Below are the code and all the weights of a small trained network. Each question names an input and a target symbol and asks about switching units off, where a switched-off unit gives its printed mean instead of its output.

import numpy as np


def w(rows, s, z=0):
    codes = np.array(rows[::2]) - 128.0
    scale = np.full(codes.shape[1], s)
    scale[-1] = z or s
    return codes * scale


def f(y):
    return y / 2 * (1 + np.tanh(0.7978845608 * (y + 0.044715 * y**3)))


def softmax(a):
    e = np.exp(a - a.max(-1, keepdims=True))
    return e / e.sum(-1, keepdims=True)


def log_softmax(a):
    a = a - a.max(-1, keepdims=True)
    return a - np.log(np.exp(a).sum(-1, keepdims=True))


def net(x, mask):
    ids = ['ΓΘΠΦΨαδζηλμξστω'.index(c) for c in x.split()]
    T = len(ids)
    res = E[ids] + P[:T]
    q, k, v = (res @ M[0].T for M in (Q, K, V))
    z = softmax(np.where(np.tri(T) > 0, q @ k.T / 4**0.5, -1e9)) @ v
    res = res + np.where(mask[0], z, O[0][:, -1]) @ O[0][:, :-1]
    y = f(res @ A[0][:, :-1].T + A[0][:, -1])
    res = res + np.where(mask[1:25], y, B[0][:, -1]) @ B[0][:, :-1]
    return log_softmax(res[-1] @ U[:, :-1].T + U[:, -1])


Q, K, V, O, A, B = {}, {}, {}, {}, {}, {}
E = w([
[242,78,210],'Γ',
[141,96,124],'Θ',
[108,111,100],'Π',
[221,155,197],'Φ',
[160,204,203],'Ψ',
[138,90,125],'α',
[105,98,124],'δ',
[120,120,121],'ζ',
[131,102,116],'η',
[116,89,99],'λ',
[128,131,95],'μ',
[128,249,182],'ξ',
[137,107,117],'σ',
[122,110,106],'τ',
[108,102,106],'ω',
],0.016)
P = w([
[51,121,191],'0',
[242,185,49],'1',
[54,117,192],'2',
[128,140,185],'3',
[239,191,45],'4',
[76,120,198],'5',
[155,169,219],'6',
[229,183,46],'7',
[91,123,200],'8',
[175,191,255],'9',
[221,173,42],'10',
[89,126,200],'11',
[175,187,243],'12',
],0.008)
Q[0] = w([
[214,177,26],'H1',
[80,134,27],'H1',
[103,107,245],'H1',
[53,253,216],'H1',
],0.017)
K[0] = w([
[227,230,199],'H1',
[105,188,237],'H1',
[83,42,21],'H1',
[58,161,5],'H1',
],0.015)
V[0] = w([
[106,18,76],'H1',
[216,2,147],'H1',
[132,119,194],'H1',
[126,145,91],'H1',
],0.0059)
O[0] = w([
[102,26,82,11],'H1',
[254,35,109,247],'H1',
[171,121,181,151],'H1',
[103,144,101,122],'H1',
],0.0066,0.0011)
A[0] = w([
[65,104,2,96],'N1',
[123,125,134,90],'N2',
[102,91,86,92],'N3',
[145,133,140,70],'N4',
[169,128,87,62],'N5',
[115,123,148,113],'N6',
[138,131,133,102],'N7',
[131,128,131,112],'N8',
[45,110,132,33],'N9',
[127,118,123,118],'N10',
[107,138,160,72],'N11',
[83,142,118,116],'N12',
[89,120,140,56],'N13',
[130,129,119,51],'N14',
[92,159,84,114],'N15',
[126,113,134,88],'N16',
[123,124,134,118],'N17',
[122,125,135,123],'N18',
[91,94,169,55],'N19',
[120,126,144,104],'N20',
[81,53,123,3],'N21',
[133,127,131,118],'N22',
[152,66,86,78],'N23',
[141,134,138,79],'N24',
],0.025,0.0081)
B[0] = w([
[76,75,158,200],'N1',
[152,103,139,89],'N2',
[128,193,123,137],'N3',
[97,135,107,150],'N4',
[117,102,75,252],'N5',
[140,92,152,138],'N6',
[112,130,115,138],'N7',
[121,128,123,119],'N8',
[61,224,104,180],'N9',
[126,121,118,112],'N10',
[150,83,114,139],'N11',
[127,86,177,158],'N12',
[92,135,91,118],'N13',
[171,96,159,73],'N14',
[186,117,157,160],'N15',
[124,148,117,99],'N16',
[135,113,134,116],'N17',
[133,118,138,122],'N18',
[207,184,126,163],'N19',
[135,106,137,119],'N20',
[142,2,46,161],'N21',
[118,125,120,133],'N22',
[171,142,182,232],'N23',
[105,132,110,137],'N24',
],0.036,0.0029)
U = w([
[193,163,210,115],'Γ',
[175,76,126,108],'Θ',
[86,91,159,145],'Π',
[144,110,167,125],'Φ',
[150,59,172,84],'Ψ',
[227,78,101,101],'α',
[146,150,55,84],'δ',
[139,254,134,218],'ζ',
[151,96,134,52],'η',
[138,4,134,25],'λ',
[90,133,221,249],'μ',
[147,36,199,4],'ξ',
[153,115,143,100],'σ',
[121,109,144,112],'τ',
[115,82,122,169],'ω',
],0.0061,0.0033)

Each question gives the input, a string of symbols that net reads in full, and the target symbol t.
The units are the heads (4 rows each of Q, K, V and O) and the neurons (one row each of A and B). Each row of codes is followed by its name. A weight is (code - 128) times the scale printed after its matrix; where a second scale follows, it is the last column's (O, A, B and U).
mask holds one flag per unit, heads first, then neurons. A switched-off unit (its flag False) gives its mean, the last column of its rows in O or B, instead of its output. The means were averaged over made-up inputs and are rounded, as every weight is.
A unit's drop is (log p(t) with every unit on - log p(t) with that unit switched off) / (log p(t) with every unit on - log p(t) with every unit switched off).
The circuit of an input: a set's keep is (log p(t) with only the set's units on - log p(t) with every unit switched off) / (log p(t) with every unit on - log p(t) with every unit switched off). Starting from the 12 units with the biggest drops (on a tie, the unit counted first), units are removed one at a time, each time the one whose removal leaves the highest keep (on an exact tie, the one counted first), for as long as the keep stays at least 0.8.
circuit, biggest first: the units of the circuit, biggest drop first
unit that matters most: the unit with the biggest drop
k most important neurons: the k neurons with the biggest drops, biggest first
drop of u: that unit's drop, to one decimal
input σ Γ ξ ζ ξ Ψ ω μ, target ζ: circuit, biggest first -> [H1]
input α Γ Γ μ Γ ζ δ α ζ δ δ, target α: circuit, biggest first -> [H1 N5 N23]
input Π μ δ, target δ: circuit, biggest first -> [N21 N9 H1]
input ζ Θ λ ξ ω, target Γ: 2 most important neurons -> [N15 N5]
input α μ Γ Γ Γ ζ μ μ τ ω ζ, target α: circuit, biggest first -> [H1 N5 N23]
input ζ η δ ζ Θ ζ λ Ψ μ μ σ, target ζ: circuit, biggest first -> [H1 N1]
input ζ Π Φ Γ α, target α: circuit, biggest first -> [N5 H1 N23]
input σ α ξ ω σ τ Γ Γ ω ζ η, target α: 2 most important neurons -> [N5 N23]
input ξ Φ ζ ζ μ Φ σ τ, target δ: circuit, biggest first -> [H1 N5 N1 N12]
input ξ λ μ μ Π δ Γ Π, target α: 4 most important neurons -> [N5 N23 N1 N9]
input ζ Ψ τ τ τ, target ζ: 2 most important neurons -> [N1 N21]
input ζ Ψ α, target α: 2 most important neurons -> [N21 N19]
input ζ ξ α τ ζ μ ζ η, target Γ: circuit, biggest first -> [H1 N15 N5]
input Ψ Π μ μ ζ Γ, target Γ: 4 most important neurons -> [N19 N21 N5 N1]
input τ ω μ, target μ: 3 most important neurons -> [N1 N9 N5]
input α τ Γ, target Γ: unit that matters most -> N19
input μ τ σ Φ Γ Θ μ Π τ Φ μ, target δ: 2 most important neurons -> [N5 N23]
input Π μ λ, target λ: 3 most important neurons -> [N21 N1 N12]
input Φ μ Ψ ω Φ λ, target λ: drop of H1 -> 0.9
input τ ω ξ η Θ δ, target δ: drop of N19 -> 0.3
input τ ζ ξ μ η ζ Γ σ, target α: drop of N15 -> 0.0
